Below are the code and all the weights of a small trained network. Each question names an input and a target symbol and asks about switching units off, where a switched-off unit gives its printed mean instead of its output.

import numpy as np


def w(rows, s, z=0):
    codes = np.array(rows[::2]) - 128.0
    scale = np.full(codes.shape[1], s)
    scale[-1] = z or s
    return codes * scale


def norm(h):
    return h / np.sqrt((h * h).mean(-1, keepdims=True) + 1e-5)


def f(y):
    return y / 2 * (1 + np.tanh(0.7978845608 * (y + 0.044715 * y**3)))


def softmax(a):
    e = np.exp(a - a.max(-1, keepdims=True))
    return e / e.sum(-1, keepdims=True)


def log_softmax(a):
    a = a - a.max(-1, keepdims=True)
    return a - np.log(np.exp(a).sum(-1, keepdims=True))


def net(x, mask):
    ids = ['αβγδεζηθμξπστφψω'.index(c) for c in x.split()]
    T = len(ids)
    res = E[ids] + P[:T]
    u = 0
    for l in range(2):
        q, k, v = (norm(res) @ M[l].T for M in (Q, K, V))
        z = softmax(np.where(np.tri(T) > 0, q @ k.T / 4**0.5, -1e9)) @ v
        res = res + np.where(mask[u], z, O[l][:, -1]) @ O[l][:, :-1]
        u += 1
        y = f(norm(res) @ A[l][:, :-1].T + A[l][:, -1])
        res = res + np.where(mask[u : u + 4], y, B[l][:, -1]) @ B[l][:, :-1]
        u += 4
    return log_softmax(norm(res)[-1] @ U[:, :-1].T + U[:, -1])


Q, K, V, O, A, B = {}, {}, {}, {}, {}, {}
E = w([
[126,173,101,127,103,83,120,121,124,160,114],'α',
[126,204,136,123,89,91,147,134,134,176,120],'β',
[122,130,37,127,106,137,82,81,123,117,120],'γ',
[106,168,21,86,111,121,129,127,111,142,127],'δ',
[147,129,28,143,144,55,105,135,84,156,107],'ε',
[155,205,43,93,84,106,118,109,103,168,116],'ζ',
[149,151,31,161,133,63,79,98,119,85,44],'η',
[250,160,158,169,201,193,175,172,58,90,120],'θ',
[113,137,84,162,127,69,126,149,92,190,145],'μ',
[83,197,89,164,146,68,132,153,144,146,107],'ξ',
[189,226,95,167,90,104,137,81,125,101,27],'π',
[107,131,104,204,75,144,144,93,121,138,97],'σ',
[128,112,118,151,120,127,180,220,131,86,92],'τ',
[117,113,112,80,128,193,199,133,90,157,110],'φ',
[108,110,177,168,199,130,206,114,145,85,58],'ψ',
[75,108,148,200,208,63,211,141,55,58,227],'ω',
],0.002)
P = w([
[59,123,132,10,120,42,30,98,171,169,168],'0',
[43,119,118,37,141,87,70,135,135,161,140],'1',
[59,123,137,60,141,116,100,144,113,159,131],'2',
[89,139,114,112,146,181,118,150,96,157,129],'3',
[87,145,100,141,158,207,141,174,85,159,125],'4',
[95,147,86,163,178,246,167,201,79,145,120],'5',
],0.0013)
Q[0] = w([
[59,50,180,113,142,129,178,152,125,106,90],'0.h0',
[226,84,225,56,89,63,22,58,166,95,216],'0.h0',
[246,68,255,89,118,93,48,46,189,83,228],'0.h0',
[87,100,123,197,70,126,94,83,152,147,159],'0.h0',
],0.0038)
K[0] = w([
[176,126,196,2,206,79,132,91,101,88,148],'0.h0',
[28,116,88,82,43,47,55,98,239,187,84],'0.h0',
[41,127,96,73,13,30,14,88,191,163,109],'0.h0',
[142,127,98,89,84,110,133,243,127,113,64],'0.h0',
],0.0028)
V[0] = w([
[170,32,133,46,20,170,121,223,155,131,56],'0.h0',
[171,160,173,109,253,107,90,244,48,38,161],'0.h0',
[25,53,139,218,97,33,150,168,194,48,177],'0.h0',
[52,49,178,134,178,155,235,97,70,84,54],'0.h0',
],0.0015)
O[0] = w([
[111,108,85,133,34,93,81,171,116,179,59,160],'0.h0',
[184,152,192,53,71,193,95,110,63,79,173,2],'0.h0',
[73,211,86,166,99,93,200,73,115,84,155,144],'0.h0',
[150,115,95,54,112,56,136,2,111,107,77,156],'0.h0',
],0.0023,0.00089)
A[0] = w([
[95,127,75,146,38,84,87,6,106,158,128,191],'0.n0',
[130,92,29,86,107,116,170,155,81,153,143,253],'0.n1',
[241,112,80,117,187,168,208,126,134,117,97,225],'0.n2',
[141,175,99,28,59,153,123,104,79,163,192,229],'0.n3',
],0.002,0.00044)
B[0] = w([
[91,168,223,137,109,31,151,249,84,114,108,252],'0.n0',
[116,158,225,182,135,104,107,119,150,109,108,251],'0.n1',
[8,133,188,118,57,50,80,79,117,164,155,127],'0.n2',
[102,48,154,203,222,86,184,140,162,47,148,186],'0.n3',
],0.0021,0.0014)
Q[1] = w([
[39,163,33,198,119,96,186,162,145,156,77],'1.h0',
[38,227,3,218,156,133,172,177,148,178,93],'1.h0',
[151,144,51,138,185,186,79,142,157,160,197],'1.h0',
[205,118,150,115,145,188,80,124,142,112,219],'1.h0',
],0.0052)
K[1] = w([
[145,122,157,139,132,253,175,122,28,108,82],'1.h0',
[145,120,126,185,97,222,152,122,45,103,82],'1.h0',
[155,219,109,222,81,108,70,157,146,175,60],'1.h0',
[148,193,78,152,105,33,55,174,197,138,145],'1.h0',
],0.0045)
V[1] = w([
[130,130,111,199,88,77,200,94,173,120,85],'1.h0',
[123,152,127,115,229,132,121,22,139,181,70],'1.h0',
[160,140,176,46,81,134,94,109,127,79,44],'1.h0',
[191,254,118,143,169,139,108,155,155,48,125],'1.h0',
],0.0025)
O[1] = w([
[191,105,86,117,169,70,149,89,213,32,12,253],'1.h0',
[96,87,183,84,218,188,19,52,201,115,134,99],'1.h0',
[66,97,213,131,161,113,128,199,96,127,74,52],'1.h0',
[100,151,132,253,105,143,89,178,141,59,149,66],'1.h0',
],0.0028,0.0023)
A[1] = w([
[233,109,44,130,185,90,153,25,251,76,45,40],'1.n0',
[90,120,204,110,155,51,191,34,131,31,142,50],'1.n1',
[201,90,120,84,144,199,128,100,54,159,118,254],'1.n2',
[76,151,100,126,120,42,104,155,172,199,179,171],'1.n3',
],0.0025,0.00076)
B[1] = w([
[206,2,134,130,175,202,194,237,129,167,188,252],'1.n0',
[181,186,168,113,75,238,83,75,8,84,181,138],'1.n1',
[90,161,89,126,108,37,147,133,201,150,98,131],'1.n2',
[179,78,180,114,109,181,159,89,98,68,83,162],'1.n3',
],0.0029,0.0043)
U = w([
[157,128,151,111,73,106,109,62,174,108,131,58],'α',
[168,184,189,108,60,132,148,92,214,143,134,47],'β',
[109,99,109,123,88,116,90,80,164,109,127,11],'γ',
[79,133,45,47,83,131,115,92,151,101,177,90],'δ',
[159,122,83,121,133,58,81,88,92,132,156,16],'ε',
[130,199,67,119,40,160,29,177,141,247,177,158],'ζ',
[110,119,140,163,145,99,56,148,146,94,105,2],'η',
[58,123,224,153,105,175,113,217,49,203,227,94],'θ',
[165,169,60,142,88,81,148,41,126,179,213,86],'μ',
[77,211,48,214,180,147,106,88,236,51,222,176],'ξ',
[73,132,187,223,207,153,22,175,206,115,62,128],'π',
[228,24,69,148,209,190,207,200,194,163,140,236],'σ',
[115,185,105,195,66,26,223,206,55,63,33,200],'τ',
[29,86,171,10,172,53,129,92,130,250,23,160],'φ',
[144,86,252,62,202,207,104,40,56,21,73,129],'ψ',
[138,178,149,152,129,176,187,33,12,33,244,161],'ω',
],0.0045,0.0015)

Each question gives the input, a string of symbols that net reads in full, and the target symbol t.
The units are the heads (4 rows each of Q, K, V and O) and the neurons (one row each of A and B). Each row of codes is followed by its name. A weight is (code - 128) times the scale printed after its matrix; where a second scale follows, it is the last column's (O, A, B and U).
mask holds one flag per unit, layer by layer, with each layer's heads first. A switched-off unit (its flag False) gives its mean, the last column of its rows in O or B, instead of its output. The means were averaged over made-up inputs and are rounded, as every weight is.
A unit's drop is (log p(t) with every unit on - log p(t) with that unit switched off) / (log p(t) with every unit on - log p(t) with every unit switched off).
The circuit of an input: a set's keep is (log p(t) with only the set's units on - log p(t) with every unit switched off) / (log p(t) with every unit on - log p(t) with every unit switched off). Starting from all 10 units, units are removed one at a time, each time the one whose removal leaves the highest keep (on an exact tie, the one counted first), for as long as the keep stays at least 0.8.
circuit, biggest first: the units of the circuit, biggest drop first
most important unit: the unit with the biggest drop
top k neurons: the k neurons with the biggest drops, biggest first
k most important neurons of layer l: the k neurons of layer l with the biggest drops, biggest first
input τ α μ, target τ: most important unit => 1.n0
input σ σ δ σ φ μ, target φ: circuit, biggest first => (1.h0; 0.h0; 1.n0)
input σ ω ζ, target ω: circuit, biggest first => (0.h0; 1.n1; 0.n3)
input σ σ φ ξ σ ω, target ω: circuit, biggest first => (1.n1; 0.h0)
input σ ε σ φ, target φ: circuit, biggest first => (1.h0; 1.n0; 1.n2)
input α ζ γ, target ζ: circuit, biggest first => (0.h0; 1.h0; 1.n0)
input σ π φ ζ, target φ: circuit, biggest first => (1.h0; 1.n0; 0.h0)
input σ τ α, target τ: circuit, biggest first => (1.h0; 0.h0)
input ζ ζ ξ, target ξ: 2 most important neurons of layer 0 => (0.n0; 0.n2)
input σ σ ω ψ, target ω: circuit, biggest first => (0.h0; 1.n1)
input τ σ σ, target τ: circuit, biggest first => (0.n0; 1.n0)
input ψ ζ σ, target ψ: circuit, biggest first => (1.h0; 1.n1; 0.h0)
input φ σ τ μ σ, target τ: circuit, biggest first => (0.n0; 0.h0; 1.n0)
input δ σ φ τ ζ ξ, target τ: circuit, biggest first => (1.h0; 1.n0; 0.h0)
input τ σ ψ τ, target ψ: most important unit => 0.h0
input σ σ δ ξ ξ, target ξ: circuit, biggest first => (1.h0; 0.h0; 1.n0)
input τ τ ψ τ δ, target ψ: 2 most important neurons of layer 1 => (1.n1; 1.n2)
input ξ μ α ξ ζ, target ξ: top 2 neurons => (1.n0; 0.n3)
input φ σ σ, target φ: top 2 neurons => (0.n0; 1.n0)
input δ ω σ τ ξ π, target τ: top 2 neurons => (0.n2; 1.n0)
input ψ σ ζ, target ψ: 3 most important neurons of layer 0 => (0.n0; 0.n1; 0.n3)
input η π ξ φ β γ, target φ: top 2 neurons => (1.n0; 0.n2)
input σ σ σ ψ, target ψ: top 2 neurons => (1.n1; 0.n2)
input σ ψ ζ, target ψ: top neuron => (1.n1)
input φ σ φ τ τ, target φ: top 2 neurons => (1.n0; 0.n2)
